Below are the code and all the weights of a small trained network. Each question names an input and a class and asks about switching units off, where a switched-off unit gives its printed mean instead of its output.

import numpy as np


def w(rows, s, z=0):
    codes = np.array(rows[::2]) - 128.0
    scale = np.full(codes.shape[1], s)
    scale[-1] = z or s
    return codes * scale


def f(y):
    return np.maximum(y, 0)


def log_softmax(a):
    a = a - a.max(-1, keepdims=True)
    return a - np.log(np.exp(a).sum(-1, keepdims=True))


def net(x, mask):
    res = np.array(x, float).reshape(1, 2) / 4 @ E
    y = f(res @ A[0][:, :-1].T + A[0][:, -1])
    res = res + np.where(mask, y, B[0][:, -1]) @ B[0][:, :-1]
    return log_softmax(res[-1] @ U[:, :-1].T + U[:, -1])


A, B = {}, {}
E = w([
[155,105,101,157,108,253,68,2,180,150,186,56],'x0',
[69,59,66,77,67,133,191,110,82,56,188,150],'x1',
],0.0089)
A[0] = w([
[127,152,163,106,158,55,151,198,93,131,83,200,253],'n1',
[205,164,157,219,172,148,32,108,225,191,112,70,243],'n2',
[27,78,86,37,72,110,196,130,68,38,155,163,192],'n3',
[137,95,86,142,98,254,97,2,163,130,180,55,223],'n4',
[122,143,150,104,147,65,162,185,77,120,97,214,139],'n5',
[48,83,96,49,88,123,188,139,75,61,143,161,181],'n6',
],0.0076,0.0038)
B[0] = w([
[75,254,170,134,132,62,178,155,123,109,93,129,247],'n1',
[184,150,194,95,169,184,77,164,217,197,74,96,244],'n2',
[119,117,85,79,155,137,190,38,82,85,175,181,233],'n3',
[210,52,128,253,85,161,98,87,157,141,170,61,249],'n4',
[67,242,165,153,103,48,161,132,119,96,119,127,220],'n5',
[115,125,80,89,165,134,173,59,78,91,149,178,214],'n6',
],0.0089,0.013)
U = w([
[155,157,156,1,186,155,105,177,162,171,83,119,179],'0',
[171,93,150,157,106,182,70,135,173,187,124,78,117],'1',
[86,164,166,247,96,84,159,191,116,118,102,116,137],'2',
[84,46,51,82,43,130,80,234,77,163,89,155,1],'3',
[129,88,74,80,181,172,158,101,82,111,149,175,157],'4',
[75,155,115,25,172,102,168,118,78,79,124,189,91],'5',
[84,43,87,72,56,123,81,207,98,140,93,144,13],'6',
[147,77,97,164,57,149,134,96,118,100,174,106,119],'7',
],0.0074,0.0062)

Each question gives the input, the list of numbers given to net, and the class t.
The units are the neurons (one row each of A and B). Each row of codes is followed by its name. A weight is (code - 128) times the scale printed after its matrix; where a second scale follows, it is the last column's (A, B and U).
mask holds one flag per neuron, in row order. A switched-off neuron (its flag False) gives its mean, the last column of its row in B, instead of its output. The means were averaged over made-up inputs and are rounded, as every weight is.
A unit's drop is (log p(t) with every unit on - log p(t) with that unit switched off) / (log p(t) with every unit on - log p(t) with every unit switched off).
The circuit of an input: a set's keep is (log p(t) with only the set's units on - log p(t) with every unit switched off) / (log p(t) with every unit on - log p(t) with every unit switched off). Starting from all 6 units, units are removed one at a time, each time the one whose removal leaves the highest keep (on an exact tie, the one counted first), for as long as the keep stays at least 0.8.
units of the circuit, in order: the units of the circuit, biggest drop first
top k neurons: the k neurons with the biggest drops, biggest first
drop when u is switched off: that unit's drop, to one decimal
input [-2,-6], class 0: units of the circuit, in order : [n2]
input [-1,-3], class 0: top 2 neurons : [n4; n5]
input [0,-4], class 0: units of the circuit, in order : [n4; n2]
input [0,-3], class 0: units of the circuit, in order : [n4; n2]
input [-1,-2], class 0: top 2 neurons : [n4; n5]
input [0,3], class 4: top 2 neurons : [n1; n5]
input [0,-1], class 0: units of the circuit, in order : [n4; n5]
input [-1,-4], class 0: units of the circuit, in order : [n4; n2]
input [-3,0], class 5: top 2 neurons : [n4; n2]
input [-2,-8], class 0: top 2 neurons : [n2; n4]
input [1,8], class 4: units of the circuit, in order : [n1; n3]
input [-2,-7], class 0: drop when n2 is switched off : 0.4
input [1,-2], class 1: drop when n4 is switched off : -0.1
input [2,-2], class 1: drop when n1 is switched off : 0.1
input [2,-3], class 1: top neuron : [n1]
